(in the rows, 128 means zero)
Rows with their classes:
[143 116 142 103 125 117 142 139 122 137 111 138 121 139 117 107  78 145
 129 130  96 165 102 197 134 122 129 131 185 147 117 117 115 129]	Y
[148 114 141 125 126 119 128 135 148 139 137 139 114 152 121 128  74 119
 126 150 111 201 123 138 178 130 122 107 165 115 122 124 133 128]	Y
[ 77 141 147 111 123  91 145 162  85 136 113 140 106 177 113 142 100 148
 122 110 102 110 129 118 114 101 115 131  96 141 132 163 129 146]	R
[135 128 149 121 122 116 132 141 118 130 121 136 123 136 125 123 113 133
 121 139 110 139 114 146 139 124 125 124 147 128 129 127 129 129]	Y
[138 124 137 131 123 128 125 144 145 135 134 129 122 134 134 137 110 113
 130 130 128 156 117 115 172 136 128 114 148 119 127 126 139 132]	Y
[149 128 144 111 124 121 110 130 118 131 129 133 128 133 117 118  84 136
 129 127 101 166 114 177 138 122 123 129 155 130 122 121 126 129]	Y
[146 126 135 118 132 143 117 131 114 121 114 130 134 116 124 109 108 134
 125 121 108 130  98 179 128 126 134 135 155 139 121 111 128 126]	Y
[151 113 135 113 122 128 118 143 116 128 115 134 123 123 121 116 107 135
 128 125 108 144  90 182 140 133 136 139 174 140 116 114 126 131]	Y
[118 143 146 125 127 114 134 176 116 133 116 137 112 151 127 135 110 126
 117 122 114 123 102 130 173 126 132 120 129 131 126 135 141 138]	R
[ 93 136 126 144 131 120 133 124 121 121 127 125 132 139 137 140 150 134
 131 122 142  93 150  92 102 123 129 135 102 131 136 143 133 128]	R
[202 143 139 118 124 132 122 165 119 127 115 129 117 110 121 126 110 121
 122 134 107 140  67 181 170 133 125 112 123 121 121 109 154 113]	R
[143 124 128 116 120 129 117 131 118 126 112 133 131 108 127 100 113 129
 126 122 114 135  98 166 126 135 137 137 171 145 118 107 116 123]	Y
[154 150 135 121 129 112 127 157  91 121 108 134 115 133 112 132 100 139
 114 113  94 116  94 170 126 123 122 120  89 130 130 126 141 123]	R
[113 114 133 114 124 129 127 130 120 124 120 138 132 143 132 116 108 136
 131 125 124 146 114 145 136 125 130 141 190 142 110 125 115 140]	R
[136 118 131 112 125 127 125 119 127 132 119 133 129 131 118 107  80 135
 133 133 100 179 117 180 129 124 126 132 186 134 122 114 114 127]	Y
[123 137 111 113 133 131 121  77 114 124 128 123 127 122 113 111 119 158
 133 126 120 143 171 157  31 113 116 134 106 133 143 119 111 120]	Y
[137 130 133 127 127 135 121 137 121 127 116 130 138 117 130 114 130 132
 128 126 127 124 108 146 121 137 136 137 142 134 121 118 125 126]	Y
[142 122 132 120 125 127 128 118 132 134 132 133 117 135 110 130  97 125
 131 140 115 175 130 150 133 131 119 127 139 120 125 124 142 126]	Y
[141 124 144 121 122 124 127 159 122 124 115 132 129 153 130 115 100 118
 125 113 115 137  84 161 169 132 139 132 186 140 116 119 125 132]	Y
[105 142 122 121 130 130 130 133 118 105 120 122 135 120 137 129 168 140
 128 107 135  65 117 114 104 126 139 150 100 141 130 133 121 130]	Y
[146 120 122 101 131 130 115  95 111 134 113 137 122 126 111 101  90 154
 128 126  88 165 132 208  78 120 122 138 153 141 133 112 113 122]	R
[123 134 120 121 117 125 126 110 112 114 122 129 125 133 120 123 120 140
 126 123 118 129 139 153  91 116 121 138 120 131 137 128 117 132]	Y
[132 134 141 119 130 109 132 147 122 133 123 144 119 143 119 128 100 127
 123 132 113 158 120 145 151 130 121 121 142 130 122 131 129 132]	Y
[135 132 145 124 124 110 132 130 128 136 144 130 112 145 128 139  92 127
 123 140 109 160 133 136 132 117 109 108 123 118 131 134 136 126]	Y
[156 135 128 127 127 125 121 143 122 125 122 125 130 104 121 119 135 129
 131 119 135 115 105 165 130 127 150 125 112 131 122 113 137 120]	Y
[135 130 116 124 129 135 124 122 117 121 129 124 132 113 127 119 146 136
 128 122 129 252 108 141  98 129 133 138 114 134 121 118 124 124]	Y
[130 121 140 135 125 115 137 155 142 141 138 133 111 149 122 144  91 117
 131 144 120 176 137 123 165 122 124 114 150 114 125 139 136 134]	Y
[ 54 126 125 124 122 110 140 141 104 128 126 137 127 163 143 137 136 138
 127 121 136  95 145  77 121 116 130 145 135 141 127 177 114 153]	R
[152 130 141 135 125 127 130 167 126 126 120 125 136 125 134 125 128 120
 120 126 126 123  86 143 183 142 134 116 139 129 118 118 134 129]	R
[134 109 146 123 122 120 127 158 133 131 114 143 137 147 129 110  82 125
 124 134 113 170  82 163 199 127 134 127 213 138 113 123 128 136]	R
[134 131 127 119 129 130 125 133 119 126 117 137 125 125 128 117 131 137
 127 115 123 115 113 149 117 132 126 130 134 141 136 115 120 124]	Y
[174 141 143 132 122 127 135 171 124 119 119 132 124 116 120 127 114 116
 117 128 117 131  78 161 186 138 132 111 131 120 123 112 157 129]	R
[126 122 133 123 123 119 125 150 131 130 115 134 132 134 132 115 116 133
 122 121 112 124 100 149 143 126 134 134 157 142 121 121 124 133]	Y
[136 123 137 118 129 118 133 139 120 128 120 139 125 131 124 122 105 132
 126 119 118 148 108 156 144 128 127 134 161 134 119 113 124 127]	Y
[140 132 135 123 127 124 127 147 114 131 116 135 124 130 120 122 113 136
 126 120 112 131  96 153 137 128 123 136 140 138 124 121 127 133]	Y
[129 128 129 127 125 128 126 130 128 127 129 125 127 130 125 118 122 129
 134 131 122 142 128 129 140 131 130 124 148 128 123 123 126 133]	R
[ 94  95 117 125 140 137 120  90 156 134 140 126 144 139 136 118 124 129
 141 140 139 168 166 106 123 127 138 140 204 127 126 135  96 144]	R
[141 120 141 113 125 120 114 143 111 134 114 133 123 133 121 112  95 138
 127 136 101 143  98 171 136 125 127 137 161 137 121 115 125 129]	Y
[160 126 159 121 117 113 133 192 129 132 117 140 118 138 128 126  93 110
 118 130 112 151  59 166 227 137 136 116 179 125 114 124 145 131]	R
[109 149 105 139 134 138 131  91 122 119 142 114 134 117 127 134 179 135
 131 118 147  86 178  91  58 121 124 141  52 128 149 135 131 124]	R
[133 134 107 130 128 138 131  94 122 136 150 127 115 110 124 144 153 136
 129 121 130 121 165 122  82 126 117 127  86 130 139 129 127 120]	Y

Rows with their classes:
[124 167 153  89 107 131 138 137 125 103 143 111 123 113 136 150  87 133
 163 112 186 154 124 132 141 131 127 163 158 112 106 160  36 105]	G
[127 129 140 115 127 151 142 120 122 114 131 119 117 113 123 160  65 130
 145 130 162 142 119  90 118 122 145 167 143 111  96 156  58 131]	B
[124 128 124 182 138 138 124 108 126 120 142 122 114 105 105 157  44 109
 162 144 154 150 119  98 129 116 122 198 179  88  89 151  73 130]	B
[118 176 133 106  93 130 124 147 140  89 136 122 128 113 134 143  77 135
 166 122 193 163 131 151 153 126 114 174 183 110 102 164  33  92]	G
[124 170 142 113  96 171 140 123 117  89 132 131 129  99 135 163  47 130
 143 116 188 163 123 165 144 124 139 179 185 103  81 176   2 116]	G
[123 128 141 137 130 136 130 112 124 121 140 115 113 117 119 157  62 122
 160 131 152 137 130  83 146 126 128 178 157 101 102 159  73 135]	B
[111 158 140 105 107 150 137 131 123  88 128 127 132 110 116 168  60 130
 165 121 181 159 119 130 139 125 139 175 175 110  92 171  33 108]	G
